Below are the code and all the weights of a small trained network. Each question names an input and a class and asks about switching units off, where a switched-off unit gives its printed mean instead of its output.

import numpy as np


def w(rows, s, z=0):
    codes = np.array(rows[::2]) - 128.0
    scale = np.full(codes.shape[1], s)
    scale[-1] = z or s
    return codes * scale


def norm(h):
    return h / np.sqrt((h * h).mean(-1, keepdims=True) + 1e-5)


def f(y):
    return y / 2 * (1 + np.tanh(0.7978845608 * (y + 0.044715 * y**3)))


def log_softmax(a):
    a = a - a.max(-1, keepdims=True)
    return a - np.log(np.exp(a).sum(-1, keepdims=True))


def net(x, mask):
    res = np.array(x, float).reshape(1, 4) / 4 @ E
    u = 0
    for l in range(2):
        y = f(norm(res) @ A[l][:, :-1].T + A[l][:, -1])
        res = res + np.where(mask[u : u + 7], y, B[l][:, -1]) @ B[l][:, :-1]
        u += 7
    return log_softmax(norm(res)[-1] @ U[:, :-1].T + U[:, -1])


A, B = {}, {}
E = w([
[48,127,151,2,197,162,41,150,93],'x0',
[133,95,95,138,207,90,183,196,161],'x1',
[253,65,157,94,141,206,84,140,114],'x2',
[173,155,86,98,179,153,122,129,198],'x3',
],0.0072)
A[0] = w([
[127,155,113,150,167,82,166,120,156,167],'L0N1',
[7,171,120,141,87,92,156,138,112,65],'L0N2',
[86,63,127,121,206,94,172,182,104,6],'L0N3',
[108,140,137,128,65,142,91,107,91,129],'L0N4',
[91,149,96,132,207,101,143,150,173,57],'L0N5',
[218,120,121,92,182,161,120,160,136,252],'L0N6',
[99,162,139,174,93,111,141,138,161,185],'L0N7',
],0.013,0.003)
B[0] = w([
[144,166,67,59,95,183,163,71,169,192],'L0N1',
[124,11,156,161,231,133,8,109,195,254],'L0N2',
[120,200,171,233,81,2,93,122,103,196],'L0N3',
[189,98,154,72,132,158,239,162,54,186],'L0N4',
[221,35,176,119,129,193,209,196,134,195],'L0N5',
[120,60,167,117,214,147,32,55,178,248],'L0N6',
[59,144,78,14,148,159,114,54,115,200],'L0N7',
],0.0091,0.01)
A[1] = w([
[145,133,136,51,142,163,123,163,132,199],'L1N1',
[254,140,153,161,146,163,123,169,210,1],'L1N2',
[106,61,172,156,98,119,137,205,157,228],'L1N3',
[147,60,139,155,181,158,129,75,149,165],'L1N4',
[213,128,123,148,130,131,138,168,183,204],'L1N5',
[170,116,152,78,170,157,56,148,150,169],'L1N6',
[135,121,131,145,130,133,73,40,87,114],'L1N7',
],0.014,0.0017)
B[1] = w([
[134,89,154,184,58,64,210,117,84,163],'L1N1',
[78,47,117,113,200,72,144,107,197,180],'L1N2',
[201,254,134,99,147,156,139,30,44,154],'L1N3',
[184,64,188,146,135,93,159,157,234,253],'L1N4',
[6,74,155,17,194,181,37,51,115,155],'L1N5',
[128,72,68,93,173,128,219,35,241,231],'L1N6',
[78,89,170,128,245,68,148,209,130,190],'L1N7',
],0.0074,0.019)
U = w([
[88,181,66,155,80,201,80,223,91,26],'0',
[117,177,29,113,101,172,57,201,91,4],'1',
[137,55,136,108,186,122,162,81,182,217],'2',
[130,185,154,208,149,77,61,142,83,64],'3',
[122,162,75,161,59,189,68,186,97,25],'4',
[87,202,11,97,69,164,161,84,126,75],'5',
[178,146,147,116,62,153,203,120,9,109],'6',
[115,189,110,139,102,195,100,192,122,8],'7',
],0.012,0.0036)

Each question gives the input, the list of numbers given to net, and the class t.
The units are the neurons (one row each of A and B). Each row of codes is followed by its name. A weight is (code - 128) times the scale printed after its matrix; where a second scale follows, it is the last column's (A, B and U).
mask holds one flag per neuron, layer by layer. A switched-off neuron (its flag False) gives its mean, the last column of its row in B, instead of its output. The means were averaged over made-up inputs and are rounded, as every weight is.
A unit's drop is (log p(t) with every unit on - log p(t) with that unit switched off) / (log p(t) with every unit on - log p(t) with every unit switched off).
most important unit: the unit with the biggest drop
k most important neurons: the k neurons with the biggest drops, biggest first
top k neurons in layer l: the k neurons of layer l with the biggest drops, biggest first
drop when u is switched off: that unit's drop, to one decimal
input [-2,1,3,-8], class 6: 2 most important neurons => (L0N2; L0N6)
input [-7,-4,-1,6], class 5: 3 most important neurons => (L0N2; L0N6; L1N4)
input [-3,-6,0,-4], class 6: most important unit => L0N4
input [8,3,-1,-1], class 3: top 2 neurons in layer 0 => (L0N3; L0N1)
input [-2,-1,4,-5], class 6: 2 most important neurons => (L0N2; L0N4)
input [2,-8,-2,7], class 6: 3 most important neurons => (L0N2; L0N6; L0N4)
input [-8,-8,-2,6], class 5: top 2 neurons in layer 0 => (L0N2; L0N6)
input [8,6,5,-7], class 3: 2 most important neurons => (L0N3; L0N2)
input [-4,-6,6,-5], class 6: 2 most important neurons => (L0N2; L0N4)
input [-8,8,2,-7], class 5: 2 most important neurons => (L0N2; L0N6)
input [-2,-6,5,-5], class 6: 3 most important neurons => (L0N2; L0N6; L0N4)
input [-5,-1,-1,4], class 5: drop when L0N2 is switched off => 0.6
input [6,-7,4,-6], class 6: drop when L0N6 is switched off => 0.2
input [8,6,1,-6], class 3: top neuron in layer 0 => (L0N3)
input [-5,-8,-1,0], class 6: drop when L0N7 is switched off => 0.0
input [-4,-6,7,-8], class 6: top 3 neurons in layer 0 => (L0N2; L0N6; L0N4)
